121  117  112  128  135  125  123  138  140  118
118  152  122  132  124  140  132  114  128  130
127  124  126  137  140  132  132  135  121  128
131  118  132  115  128  129  129  129  136  141
129  125  130  131  138  137  130  108  135  141
129  127  127  126  111  127  123  137  125  119
134  126  128  141  134  132  132  140  130  131
130  137  132  123  125  119  126  137  133  117
130  123  130  116  151  127  117  141  123  126
130  126  124  122  143  133  124  140  119  130
129  123  127  135  128  130  129  125  118  127
130  125  134  132  121  127  140  116  139  148
gives 130

129  131  129  116  111  126  114  147  130  131  126  124  148  140  153
106  111  121  125  115  143  138  121  142  119  133  119  103  141  106
136  133  130  141  151  123  137  112  118  130  127  136  121  110  114
142  105  129  142  135  123  118  133  152  108  144  128  144  119  105
130  111  127  123  111  129  112  148  150  116  137  121  149  139  132
gives 130

123  133  127  124  124  141  135  134  130  125  125  119  132
125  128  131  140  139  131  113  128  120  119  118  122  140
130  123  123  129  126  137  123  126  131  131  128  133  127
134  128  133  128  120  128  137  129  128  123  129  125  116
122  136  120  128  129  132  114  130  126  126  126  121  121
130  119  137  129  124  117  142  125  122  133  132  124  123
128  132  128  126  126  124  128  121  129  134  135  132  127
151  126  127  132  126  137  121  133  132  132  139  133  140
125  132  124  123  125  127  123  126  133  129  130  133  122
128  122  126  128  125  133  134  130  129  126  126  120  131
gives 128

124  129  119  132  123  124  127  132
131  130  121  105  136  108  133  125
116  133  132  128  129  126  143  125
116  124  143  129  134  121  115  131
122  122  124  142  146  129  125  136
139  120  142  131  141  115  137  131
133  104  120  132  129  130  117  117
137  125  112  123  119  123  125  137
gives 137

126  129  136  119  123  134  129  119  126  121  134  132  131  126
128  140  134  115  121  140  125  118  130  106  139  135  132  117
126  121  141  119  122  137  131  118  122  128  131  134  127  130
120  125  131  124  124  120  128  120  125  133  131  129  133  134
128  137  126  122  125  132  125  125  130  116  134  130  132  121
121  125  129  127  126  119  128  124  126  135  128  127  132  134
123  126  143  115  119  136  129  112  123  121  136  135  132  127
gives 123

127  114  130  143  126  122  138  129  123  121  133  132  122  137
124  120  118  133  131  133  132  140  118  122  133  116  128  130
122  132  122  133  128  127  132  131  129  133  144  123  127  132
121  121  127  137  128  129  126  133  123  126  135  113  130  129
123  131  131  137  136  137  119  129  130  124  136  106  132  140
127  131  131  134  131  129  130  132  132  132  140  124  131  138
gives 127

113  112  147  112  148  144  111
116  116  141  114  140  139  115
128  127  128  127  127  128  126
139  144  119  142  113  118  137
135  136  117  136  118  119  140
133  136  125  137  119  123  134
132  132  126  130  127  124  130
113  113  144  110  146  144  113
108  104  149  109  152  147  114
135  134  116  130  124  121  137
gives 135

132  132  142  118  135  143  125  101  131  117
123  131  125  156  122  121  140  124  130  143
142  104  138  129  133  122  123  123  132  133
141  154  129  130  115  126  129  131  128  122
119  123  135  129  122  131  133  140  133  124
gives 119

140  133  134  134  131  127  132  125  119  129  122  133  127
140  143  149  105  145  121  113  107  125  153  124  142  105
127  120  127  137  128  141  135  138  144  130  133  114  137
150  133  155  129  157  128  121  120  119  145  117  133  131
117  110  107  143  107  147  135  139  140  106  141  107  145
gives 117
---
[102 114 118 112 125 106 116] -> 112

[[102 100  98 107 143 108 148]
 [157 140 144 153 107 155 111]
 [152 148 141 143 111 154 114]] -> 102

[[153 139 154 116 125]
 [110 150 115 133 151]] -> 116

[132 141 149 122 119 116] -> 122

[107 146 150 108 146 105] -> 108

[[150 124 109 136 115 148 146]
 [147 126 112 135 119 145 144]] -> 115

[[147 121 140 109 111 145]
 [102 139 113 153 151 105]] -> 109
---
Q:
[[150 150 116 145 117 120]
 [139 136 128 133 128 129]
 [143 142 123 140 124 124]]
A: 116

Q: [138 155 107 149 119 113 103]
A: 107

Q:
[[128 147 152 139]
 [123 111 111 124]
 [138 135 123 111]]
A: 152

Q: [136 121 143 133 107 119]
A: 143

Q: [150 146 114 152 113 148 108]
A: 114

Q:
[[155 137 110 135 125]
 [107 117 137 136 108]
 [105 115 145 120 117]]
A: 110

Q:
[[137 148 126 148 128]
 [132 154 126 136 124]
 [133 149 127 153 125]]
A: 126

Q: [149 105 155 145]
A: 155

Q: [141 119 125 140 150]
A: 125
---
[[129 107 122 122 133 148 142]
 [ 99 136 115 115 106 137 125]
 [136 143 129 127 126 114 125]] => 148, 99

[130 137 155 141 119 104] => 155, 104

[128 107 127 127] => 128, 107

[[109 148 137 155 135 125]
 [103 137 125 134 104 139]] => 155, 103

[105 102 106 147 144] => 147, 102

[132 111 134 113 120 129 152] => 152, 111

[102 157 130 119 141 135] => 157, 102

[[125 124 122 100 126 130]
 [136 132 115 117 151 130]] => 151, 100

[[137 120 122 120 122 127]
 [130 104 131 135 126 130]] => 137, 104

[[127 133 129 138 122 131 126]
 [144 132 153 137 131 127 148]] => 153, 122
---
[116  99 122 109 100 139] ==> 116
[130 150 103 115 134 124 137] ==> 130
[129 105  99 125 121 110] ==> 129
[132 120 105 100 137 138 134] ==> 132
[107 105 103 151 116] ==> 107
[ 98 114 142 113 145 132] ==> 98
---
[ 99 129 113 143] result: 143, 99

[125 131 148 103] result: 148, 103

[[135 131 123 142]
 [127 135 120 149]] result: 149, 120

[109 155 139 128 116 142] result: 155, 109

[[139 139 138 126 141 129]
 [ 99 126 129 132 122 139]] result: 141, 99

[[142 115 118 120 129 140 152]
 [134 123 134 147 140 116 115]
 [125 146 116 141 113 144 107]] result: 152, 107

[[121 144 129 129 146]
 [119 110 126 126 121]
 [124 144 128 133 151]] result: 151, 110

[135 144 102 133 117] result: 144, 102
